After every row comes roughly how far along a hidden order it lies, from 0 to 10.
(in the rows, 128 means zero)
[150 177 117  78 146 116  89 134 139 119 168 136 114 113 157   1] : 3
[125 140 142 128 140 145 121 133 142 164 112 120 114  92 195   1] : 9
[141 152 109 136 121  85 121 135 114 172 131 109 124 120 145  87] : 5
[104 118 122 146 123 144 151 163 137 171 105 122 136 120 169 138] : 9
[125 115 138 109 142 151 135 143 143 130 134 144 125 132 157  72] : 4
[132 115 152  93 134 155 124 148 155 101 161 130 128 135 150  99] : 3
[133 141 124 108 141 129 121 146 132 139 133 128 115 113 149   9] : 1
[129 141 126  99 135 151 114 143 151 140 154 145 123 131 173   1] : 7
[139 117 128  88 128 126 115 147 148 114 168 130 126 150 137 107] : 2
[114 124 132 117 136 151 138 149 140 128 116 141 128 130 157  80] : 7
[135 124 133 125 116 108 117 116 132 128 133 111 141 116 141 151] : 8
[115 114 132 129 124 143 136 151 143 127 122 137 136 139 156 130] : 8
[120 143 146 106 123 156 119 129 164 120 141 137 120 114 193  65] : 9
[123 147 137 127 143 147 122 126 138 128 118 131 115 104 172  49] : 6
[136 118 141 108 136 134 134 149 139 128 135 124 117 122 141  38] : 0
[142 113 126  90 122 113 122 147 144 110 166 118 126 155  99 148] : 0
[130 133 144 115 135 144 119 117 150 100 126 137 124 102 157  80] : 6
[112 112 134 131 120 148 133 153 147 127 125 136 137 142 154 137] : 9
[122 145 129 110 119 133 112 149 152 140 155 111 141 116 179 103] : 10
[129 125 107 154 119  97 127 140 106 143 113 105 140 122 117 199] : 6
[133 108 139 134 124 108 134 125 133 142 114 120 140 110 137 166] : 5
[145 132 110 117 132 106 123 132 126 157 137 112 121 109 141 125] : 2
[128 119 151 128 122 147 138 136 161 131 127 114 130 107 176 123] : 6
[122 126 144 126 137 151 132 120 153 104 121 141 124 113 158  88] : 7
[121 128 120 153 112 105 131 127 128 167 105 105 135 118 157 167] : 9
[145 117 138 108 131 131 127 149 153  98 151 122 127 121 135  89] : 0
[139 103 150 115 115 126 132 131 150 105 147 119 141 117 146 168] : 1
[123  84 147 124 133 145 157 157 135 128 118 127 132 141 120 125] : 1
[154 140 122 106 130  94 122 133 126 160 151 113 119 130 133  56] : 0
[112 120 123 135 128 147 140 156 130 141 106 135 134 121 154 107] : 8
[121 101 124 114 136 121 142 147 127 116 132 130 131 152  97 130] : 1
[151 118 142 120 139 109 129 121 122 135 130 117 119 114 119  84] : 0
[125  98 160 134 115 138 130 118 145  98 121 111 150 102 153 225] : 8
[140 134 132 121 138 104 128 125 116 154 131 110 118 117 128  58] : 1
[133 109 146 111 122 128 128 142 153 113 141 122 135 112 156 137] : 5
[118 123 145 121 133 154 133 130 158 126 112 139 126 118 178  85] : 10
[129 135 111 133 122  98 125 144 115 156 123 110 135 120 139 159] : 6
[133 115 163 107 128 157 131 128 154  69 144 133 125 127 149 105] : 2
[137 144 148 102 123 134 114 135 150 137 143 119 125 102 189  68] : 6
[141 105 120 125 120  92 117 128 128  92 144 130 136 142  96 189] : 1
[135 157 101 131 122  89 123 144 115 188 134 101 121 124 145  69] : 5
[129 109 129 106 134 129 132 144 136 112 146 137 130 147 107 113] : 3
[112 140 131 146 137 142 123 129 133 136 109 127 130 101 179  60] : 10
[151 127 138 116 127  99 127 132 132 161 146 109 125 119 137  63] : 2
[135 104 110 108 113 105 136 161 135 122 157 128 134 164 106 179] : 1
[126 118 143 103 119 129 124 141 154 132 143 109 136 112 168 151] : 7
[136 162 134 114 123 122 109 123 148 165 144 116 123  99 199  42] : 9
[140 125 138 116 135 119 144 129 133 120 127 125 129 112 130  77] : 3
[132 115 122 125 134 105 134 141 120 121 118 112 124 123 145 107] : 0
[144 125 141  91 128 131 118 141 146  98 157 122 131 120 143  88] : 0
[143 112 145 112 116 112 120 115 138 122 156 109 148 112 138 172] : 3
[121 132 123 136 131 132 133 143 133 131 111 125 128 108 154  78] : 4
[133 146 142 124 126 131 121 119 141 149 129 128 119  98 180  51] : 7
[117 106 138 120 116 140 142 165 150 131 136 132 137 133 158 150] : 7
[135 140  86 116 135  94 120 148 103 137 129 127 127 141 103  84] : 0
[129  97 131 111 133 125 141 159 135 112 133 132 134 157 110 140] : 1
[141 129 148  98 124 140 130 157 158 109 157 117 127 115 167  84] : 0
[147 117 137 107 133 103 122 122 130 113 142 125 130 123 121  96] : 0
[117 132 119 155 115 113 135 144 129 169 126 101 139 111 156 178] : 9
[139 152 134 107 125 124  99 110 153 133 164 104 134 106 180 102] : 10
[136 167 115  99 132 100  88  97 119 125 138 148 130 108 153  22] : 8
[141 144 100 124 127  94 127 147 100 161 138 107 124 131 128  91] : 0
[119 130 121 129 114 109 125 151 133 139 138 106 141 122 146 160] : 8
[124 139 148 112 126 162 126 135 170  97 137 125 119 111 191  58] : 6
[131 105 157  93 144 146 126 150 147 103 152 139 136 137 120 118] : 2
[132 126 110 152 113  95 138 134 112 170 103 100 134 124 125 191] : 6
[114 132 106 136 122 120 129 145 127 151 122 137 131 146 136 104] : 8
[140 116 151 123 117 129 129 124 148 142 143 100 136 101 174 124] : 7
[131 128 123 123 108 107 120 145 137 138 151  95 145 123 132 196] : 8
[140 120 145 102 152 137 135 137 135 118 141 156 118 137 128   9] : 0
[124 123 119 132 116 107 126 131 134 137 118 114 145  75 167 158] : 8
[114 111 120 160 105 118 149 144 134 173 106  90 137 115 166 193] : 9
[137 119 122 105 129 116 128 151 133 118 143 113 127 128 123 102] : 0
[124 141 139 104 126 149 118 122 155 137 143 133 129 110 197  77] : 10
[119 109 116 128 111 116 127 157 134 125 143 126 139 156 116 195] : 6
[146 118 136 125 132  95 125 118 117 150 133 114 127 122 118 114] : 2
[113 127 125 124 127 155 133 160 143 136 128 138 135 134 152  95] : 8
[122 106 124 113 111 118 126 151 137 119 156 121 147 153 130 192] : 7
[130 137 145 120 126 137 126 117 154 142 129 121 126  98 187  96] : 8
[111 128 119 129 131 145 138 159 130 152 113 137 131 128 152  81] : 6
[112 143 110 134 127 129 135 156 134 177 116 120 131 118 164  81] : 8
[131 117 150 133 121 132 134 119 154 146 125 111 136 103 173 162] : 7
[131 116 139  82 128 150 145 191 171 143 176 109 125 156 159 118] : 0
[149 126 142 117 132 112 126 138 141 145 153 112 123 119 146  60] : 0
[130 119 105 121 133 117 135 151 114 133 125 133 125 145 106  89] : 1
[157 152 138  84 132 109 110 134 144 155 175 117 118 112 167   1] : 0
[132 114 149  85 135 150 122 152 150 105 162 133 132 139 148  91] : 3
[131 174 131  78 147 154 100 157 155 133 170 148 113 125 181   1] : 7
[ 99  65 144 168 100 145 165 141 143 118  97 128 156 138 130 255] : 10
[150 131 127  97 121 108 115 118 137 143 161 100 131 124 150 102] : 4
